Here is a tiny trained network, its code and every weight. The questions are about switching its units off for an input and a target symbol, where a switched-off unit gives its printed mean instead of its output.

import numpy as np


def w(rows, s, z=0):
    codes = np.array(rows[::2]) - 128.0
    scale = np.full(codes.shape[1], s)
    scale[-1] = z or s
    return codes * scale


def norm(h):
    return h / np.sqrt((h * h).mean(-1, keepdims=True) + 1e-5)


def f(y):
    return np.maximum(y, 0)


def softmax(a):
    e = np.exp(a - a.max(-1, keepdims=True))
    return e / e.sum(-1, keepdims=True)


def log_softmax(a):
    a = a - a.max(-1, keepdims=True)
    return a - np.log(np.exp(a).sum(-1, keepdims=True))


def net(x, mask):
    ids = ['βγδηξπστφ'.index(c) for c in x.split()]
    T = len(ids)
    res = E[ids] + P[:T]
    u = 0
    for l in range(2):
        r = norm(res)
        for j in range(2):
            rows = slice(3 * j, 3 * j + 3)
            q, k, v = (r @ M[l][rows].T for M in (Q, K, V))
            z = softmax(np.where(np.tri(T) > 0, q @ k.T / 3**0.5, -1e9)) @ v
            o = O[l][rows]
            res = res + np.where(mask[u + j], z, o[:, -1]) @ o[:, :-1]
        u += 2
        y = f(norm(res) @ A[l][:, :-1].T + A[l][:, -1])
        res = res + np.where(mask[u : u + 4], y, B[l][:, -1]) @ B[l][:, :-1]
        u += 4
    return log_softmax(norm(res)[-1] @ U[:, :-1].T + U[:, -1])


Q, K, V, O, A, B = {}, {}, {}, {}, {}, {}
E = w([
[101,173,93,74,206,101,198,91],'β',
[128,99,112,55,200,73,170,137],'γ',
[167,110,89,117,209,50,158,39],'δ',
[176,210,145,142,127,95,31,44],'η',
[116,153,84,109,85,192,132,144],'ξ',
[152,27,1,180,110,132,133,82],'π',
[97,107,139,136,97,137,136,24],'σ',
[95,117,180,138,122,156,82,152],'τ',
[137,160,104,164,193,222,128,173],'φ',
],0.019)
P = w([
[156,247,112,52,119,136,206,138],'0',
[117,139,91,218,128,76,188,173],'1',
[148,118,177,51,98,173,166,152],'2',
[92,142,111,172,126,111,141,174],'3',
[119,108,160,38,110,169,96,110],'4',
[44,104,121,158,128,142,69,172],'5',
[99,131,139,40,138,153,72,70],'6',
[123,151,169,200,174,111,145,171],'7',
],0.012)
Q[0] = w([
[187,153,114,44,68,168,120,124],'0.h1',
[99,185,68,52,122,208,202,140],'0.h1',
[190,66,104,140,16,166,184,168],'0.h1',
[174,117,146,157,104,94,71,105],'0.h2',
[196,72,138,6,135,228,110,55],'0.h2',
[143,180,81,1,227,163,90,49],'0.h2',
],0.0088)
K[0] = w([
[133,180,124,105,73,225,111,123],'0.h1',
[177,116,133,78,114,94,54,155],'0.h1',
[183,113,81,254,62,111,208,189],'0.h1',
[190,79,122,121,133,123,188,55],'0.h2',
[51,97,87,136,104,251,35,186],'0.h2',
[65,64,82,69,215,203,43,36],'0.h2',
],0.0075)
V[0] = w([
[117,202,118,70,121,210,152,82],'0.h1',
[218,201,229,112,156,101,151,154],'0.h1',
[86,70,139,116,79,200,176,102],'0.h1',
[116,50,53,94,2,89,163,97],'0.h2',
[108,124,47,122,75,192,83,162],'0.h2',
[82,175,145,96,81,39,142,116],'0.h2',
],0.0075)
O[0] = w([
[12,86,140,254,99,240,142,113,254],'0.h1',
[122,87,91,150,152,130,140,100,175],'0.h1',
[115,101,63,92,115,177,136,87,124],'0.h1',
[11,114,97,128,108,102,239,151,52],'0.h2',
[133,116,157,213,120,224,182,184,95],'0.h2',
[63,220,44,7,87,95,208,205,155],'0.h2',
],0.0063,0.006)
A[0] = w([
[250,151,244,118,171,239,190,5,112],'0.n1',
[119,173,121,139,100,116,173,24,171],'0.n2',
[162,156,94,86,205,39,119,158,2],'0.n3',
[166,1,85,71,150,77,138,207,153],'0.n4',
],0.0054,0.0018)
B[0] = w([
[187,94,117,109,100,254,69,171,254],'0.n1',
[129,43,226,205,68,107,96,97,231],'0.n2',
[97,51,189,67,170,136,101,137,213],'0.n3',
[94,174,128,120,114,210,132,66,189],'0.n4',
],0.0092,0.004)
Q[1] = w([
[76,114,191,66,247,171,187,48],'1.h1',
[58,149,59,110,175,62,160,92],'1.h1',
[167,226,142,81,79,103,152,149],'1.h1',
[20,104,78,134,158,88,146,79],'1.h2',
[54,108,188,97,122,185,107,82],'1.h2',
[149,18,166,92,101,188,129,144],'1.h2',
],0.011)
K[1] = w([
[97,72,188,135,255,165,112,87],'1.h1',
[145,49,56,96,179,98,131,84],'1.h1',
[173,197,158,119,88,91,181,61],'1.h1',
[77,48,87,116,104,117,85,104],'1.h2',
[88,101,187,106,121,195,46,101],'1.h2',
[103,139,99,201,129,129,105,148],'1.h2',
],0.0097)
V[1] = w([
[130,138,163,129,130,150,180,82],'1.h1',
[102,62,200,162,115,132,50,129],'1.h1',
[176,154,96,174,72,107,103,73],'1.h1',
[83,100,255,138,124,114,152,104],'1.h2',
[87,155,199,127,63,125,41,137],'1.h2',
[123,215,109,76,91,153,96,162],'1.h2',
],0.0092)
O[1] = w([
[100,197,181,228,28,93,97,152,171],'1.h1',
[161,167,72,119,232,38,202,122,171],'1.h1',
[160,46,160,141,80,140,101,27,2],'1.h1',
[130,167,157,90,60,128,217,100,199],'1.h2',
[164,109,170,120,2,112,168,132,189],'1.h2',
[151,214,113,115,119,87,130,167,132],'1.h2',
],0.0088,0.0054)
A[1] = w([
[128,201,186,131,44,206,109,137,137],'1.n1',
[36,151,197,118,123,36,192,211,118],'1.n2',
[104,165,198,202,72,161,113,32,4],'1.n3',
[59,132,57,254,179,88,154,202,99],'1.n4',
],0.0079,0.0043)
B[1] = w([
[239,118,64,53,200,90,167,1,232],'1.n1',
[161,75,142,206,103,90,20,175,254],'1.n2',
[142,244,149,187,113,161,132,241,163],'1.n3',
[207,68,70,124,121,108,207,152,189],'1.n4',
],0.0094,0.0086)
U = w([
[161,172,120,156,139,169,199,190,20],'β',
[159,105,138,163,165,200,47,109,122],'γ',
[112,244,115,178,140,105,99,97,72],'δ',
[216,132,91,56,109,99,187,106,88],'η',
[196,137,136,106,74,58,78,124,64],'ξ',
[109,134,211,129,46,140,181,130,233],'π',
[98,170,152,83,159,109,87,171,171],'σ',
[96,102,116,203,120,125,155,151,251],'τ',
[93,116,185,122,172,85,141,67,157],'φ',
],0.011,0.0024)

Each question gives the input, a string of symbols that net reads in full, and the target symbol t.
The units are the heads (3 rows each of Q, K, V and O) and the neurons (one row each of A and B). Each row of codes is followed by its name. A weight is (code - 128) times the scale printed after its matrix; where a second scale follows, it is the last column's (O, A, B and U).
mask holds one flag per unit, layer by layer, with each layer's heads first. A switched-off unit (its flag False) gives its mean, the last column of its rows in O or B, instead of its output. The means were averaged over made-up inputs and are rounded, as every weight is.
A unit's drop is (log p(t) with every unit on - log p(t) with that unit switched off) / (log p(t) with every unit on - log p(t) with every unit switched off).
The circuit of an input: a set's keep is (log p(t) with only the set's units on - log p(t) with every unit switched off) / (log p(t) with every unit on - log p(t) with every unit switched off). Starting from all 12 units, units are removed one at a time, each time the one whose removal leaves the highest keep (on an exact tie, the one counted first), for as long as the keep stays at least 0.8.
circuit, biggest first: the units of the circuit, biggest drop first
k most important neurons: the k neurons with the biggest drops, biggest first
top k neurons in layer l: the k neurons of layer l with the biggest drops, biggest first
heads that matter: for each layer, one digit per head in row order, 1 if its drop is at least 0.15 and else 0, layers parted by /
input π γ π, target τ: top neuron in layer 1 : 1.n1
input σ τ γ β τ τ π, target η: circuit, biggest first : 1.h1, 1.h2
input γ τ τ β σ φ, target β: top 2 neurons in layer 1 : 1.n1, 1.n2
input β π δ, target τ: circuit, biggest first : 0.h2, 1.n1
input γ β τ σ η, target η: circuit, biggest first : 1.h2, 1.n1
input β δ β, target φ: circuit, biggest first : 1.h2, 0.n3, 0.n2, 1.h1
input γ β β, target σ: circuit, biggest first : 1.h2, 1.h1
input δ δ γ, target φ: heads that matter : 00 / 01
input β η β γ β, target σ: heads that matter : 01 / 10
input σ φ β φ β β β, target δ: heads that matter : 10 / 10
input τ β β β β, target δ: heads that matter : 11 / 10
input β β σ τ, target ξ: circuit, biggest first : 0.h2, 1.n1
input ξ τ β σ φ τ δ, target γ: heads that matter : 01 / 00
input δ β π β δ, target τ: circuit, biggest first : 0.h2
input β τ β β, target τ: circuit, biggest first : 0.h1, 1.n1
input τ β γ τ β π γ, target τ: circuit, biggest first : 0.h2, 1.n1
input β τ δ β β γ, target σ: top 2 neurons in layer 0 : 0.n4, 0.n3
input τ β γ ξ γ, target β: heads that matter : 01 / 00
input η β φ τ β ξ β, target β: heads that matter : 11 / 00
input β τ τ φ γ, target γ: circuit, biggest first : 0.h2
input β τ δ β β, target φ: 2 most important neurons : 0.n1, 0.n2
input τ β δ δ, target φ: heads that matter : 00 / 01
input φ β σ, target γ: circuit, biggest first : 0.h2, 0.n1
input β π φ β β β ξ, target β: heads that matter : 11 / 00
